Here is a tiny trained network, its code and every weight. The questions are about switching its units off for an input and a target symbol, where a switched-off unit gives its printed mean instead of its output.

import numpy as np


def w(rows, s, z=0):
    codes = np.array(rows[::2]) - 128.0
    scale = np.full(codes.shape[1], s)
    scale[-1] = z or s
    return codes * scale


def f(y):
    return y / 2 * (1 + np.tanh(0.7978845608 * (y + 0.044715 * y**3)))


def softmax(a):
    e = np.exp(a - a.max(-1, keepdims=True))
    return e / e.sum(-1, keepdims=True)


def log_softmax(a):
    a = a - a.max(-1, keepdims=True)
    return a - np.log(np.exp(a).sum(-1, keepdims=True))


def net(x, mask):
    ids = ['ΓΘΦΩαβζηλμξπστψ'.index(c) for c in x.split()]
    T = len(ids)
    res = E[ids] + P[:T]
    u = 0
    for l in range(2):
        q, k, v = (res @ M[l].T for M in (Q, K, V))
        z = softmax(np.where(np.tri(T) > 0, q @ k.T / 4**0.5, -1e9)) @ v
        res = res + np.where(mask[u], z, O[l][:, -1]) @ O[l][:, :-1]
        u += 1
        y = f(res @ A[l][:, :-1].T + A[l][:, -1])
        res = res + np.where(mask[u : u + 4], y, B[l][:, -1]) @ B[l][:, :-1]
        u += 4
    return log_softmax(res[-1] @ U[:, :-1].T + U[:, -1])


Q, K, V, O, A, B = {}, {}, {}, {}, {}, {}
E = w([
[103,140,167,77],'Γ',
[89,31,213,189],'Θ',
[146,145,76,168],'Φ',
[53,122,164,129],'Ω',
[175,72,200,162],'α',
[107,143,114,161],'β',
[92,121,76,137],'ζ',
[91,142,110,169],'η',
[81,153,114,144],'λ',
[122,86,135,60],'μ',
[152,140,156,193],'ξ',
[120,118,249,120],'π',
[92,93,179,88],'σ',
[137,91,45,88],'τ',
[126,76,12,128],'ψ',
],0.014)
P = w([
[56,228,118,152],'0',
[255,123,182,242],'1',
[232,116,82,174],'2',
[248,93,62,154],'3',
[71,62,126,134],'4',
[128,101,126,156],'5',
[165,119,158,165],'6',
[181,53,172,154],'7',
],0.0085)
Q[0] = w([
[221,92,135,98],'L0H0',
[253,39,136,189],'L0H0',
[88,113,139,114],'L0H0',
[218,84,120,178],'L0H0',
],0.0052)
K[0] = w([
[2,128,89,151],'L0H0',
[13,176,175,43],'L0H0',
[75,108,126,165],'L0H0',
[53,100,29,146],'L0H0',
],0.0079)
V[0] = w([
[102,79,156,6],'L0H0',
[173,75,171,211],'L0H0',
[71,191,141,162],'L0H0',
[172,131,26,116],'L0H0',
],0.014)
O[0] = w([
[53,86,44,98,22],'L0H0',
[207,120,138,102,254],'L0H0',
[125,143,80,201,167],'L0H0',
[78,148,247,84,44],'L0H0',
],0.011,0.0053)
A[0] = w([
[104,17,117,254,221],'L0N0',
[180,195,232,66,95],'L0N1',
[165,155,205,92,139],'L0N2',
[177,94,184,181,252],'L0N3',
],0.0073,0.0048)
B[0] = w([
[121,165,147,114,215],'L0N0',
[105,98,154,159,169],'L0N1',
[120,146,51,126,166],'L0N2',
[89,152,43,2,251],'L0N3',
],0.0075,0.014)
Q[1] = w([
[78,1,147,128],'L1H0',
[1,181,87,143],'L1H0',
[111,32,171,122],'L1H0',
[30,122,176,243],'L1H0',
],0.0072)
K[1] = w([
[152,135,140,76],'L1H0',
[56,112,44,63],'L1H0',
[254,157,60,105],'L1H0',
[174,55,166,132],'L1H0',
],0.0097)
V[1] = w([
[36,48,152,178],'L1H0',
[16,129,122,88],'L1H0',
[133,254,169,139],'L1H0',
[155,120,203,70],'L1H0',
],0.0093)
O[1] = w([
[110,81,99,26,9],'L1H0',
[115,41,158,152,77],'L1H0',
[10,169,194,183,196],'L1H0',
[160,153,185,130,59],'L1H0',
],0.011,0.012)
A[1] = w([
[122,126,93,21,5],'L1N0',
[33,38,46,21,28],'L1N1',
[254,201,17,165,12],'L1N2',
[38,133,133,25,187],'L1N3',
],0.0065,0.0017)
B[1] = w([
[95,104,114,125,137],'L1N0',
[217,164,173,158,180],'L1N1',
[92,64,202,3,251],'L1N2',
[222,141,91,138,152],'L1N3',
],0.0064,0.017)
U = w([
[82,92,186,101,132],'Γ',
[179,125,115,166,223],'Θ',
[78,77,224,92,119],'Φ',
[212,119,129,167,134],'Ω',
[165,191,150,174,35],'α',
[186,224,155,86,178],'β',
[45,181,58,3,90],'ζ',
[131,203,125,38,254],'η',
[70,155,121,101,49],'λ',
[91,149,130,120,53],'μ',
[120,158,59,130,118],'ξ',
[129,168,64,113,77],'π',
[59,119,197,87,120],'σ',
[50,131,127,89,88],'τ',
[31,162,81,42,120],'ψ',
],0.0065,0.0032)

Each question gives the input, a string of symbols that net reads in full, and the target symbol t.
The units are the heads (4 rows each of Q, K, V and O) and the neurons (one row each of A and B). Each row of codes is followed by its name. A weight is (code - 128) times the scale printed after its matrix; where a second scale follows, it is the last column's (O, A, B and U).
mask holds one flag per unit, layer by layer, with each layer's heads first. A switched-off unit (its flag False) gives its mean, the last column of its rows in O or B, instead of its output. The means were averaged over made-up inputs and are rounded, as every weight is.
A unit's drop is (log p(t) with every unit on - log p(t) with that unit switched off) / (log p(t) with every unit on - log p(t) with every unit switched off).
The circuit of an input: a set's keep is (log p(t) with only the set's units on - log p(t) with every unit switched off) / (log p(t) with every unit on - log p(t) with every unit switched off). Starting from all 10 units, units are removed one at a time, each time the one whose removal leaves the highest keep (on an exact tie, the one counted first), for as long as the keep stays at least 0.8.
units of the circuit, in order: the units of the circuit, biggest drop first
unit that matters most: the unit with the biggest drop
top k neurons: the k neurons with the biggest drops, biggest first
top k neurons in layer l: the k neurons of layer l with the biggest drops, biggest first
drop when u is switched off: that unit's drop, to one decimal
input ξ α σ σ, target α: top 2 neurons	(L1N2, L0N3)
input ξ ξ α Ω ψ α α ξ, target α: units of the circuit, in order	(L0H0, L1H0, L1N2)
input ξ α π μ β, target α: units of the circuit, in order	(L1H0, L0H0, L1N2)
input ξ λ ξ α β Θ π, target α: units of the circuit, in order	(L1H0, L0H0)
input α ξ α, target η: units of the circuit, in order	(L1N2, L0H0, L0N3, L1H0)
input ψ α μ, target Φ: units of the circuit, in order	(L0H0, L1H0)
input α α α α, target η: units of the circuit, in order	(L1N2, L0H0, L1H0)
input π Φ α, target ζ: units of the circuit, in order	(L0H0, L1N2, L1H0)
input Θ α ξ, target ζ: units of the circuit, in order	(L1N2, L0H0, L1H0)
input ξ η ψ α α η ξ ξ, target α: top 2 neurons	(L1N2, L0N1)
input α α η α τ, target β: units of the circuit, in order	(L1H0, L0H0)
input μ α α Θ, target Ω: units of the circuit, in order	(L1H0, L1N1, L0H0)
input ψ ξ α, target Φ: top neuron in layer 0	(L0N1)
input α ξ λ, target β: units of the circuit, in order	(L0H0)
input ξ α Γ ξ α Ω, target α: units of the circuit, in order	(L1H0, L0H0, L1N2)
input ξ λ ξ Θ β, target α: units of the circuit, in order	(L1H0, L0H0)
input α ξ ψ Θ ψ, target β: units of the circuit, in order	(L0H0, L1H0)
input Θ α α ξ λ, target η: units of the circuit, in order	(L0H0, L1H0, L1N2)
input ξ α α η, target α: top 2 neurons in layer 0	(L0N3, L0N1)
input α Θ ξ, target η: unit that matters most	L1N2
input α ξ ξ α ξ ξ, target β: drop when L1H0 is switched off	0.8
input α ψ α ξ Γ τ Ω, target β: drop when L0H0 is switched off	0.6
input α β π ζ Φ, target β: drop when L1H0 is switched off	0.7
input α α ψ, target β: drop when L0N2 is switched off	0.0
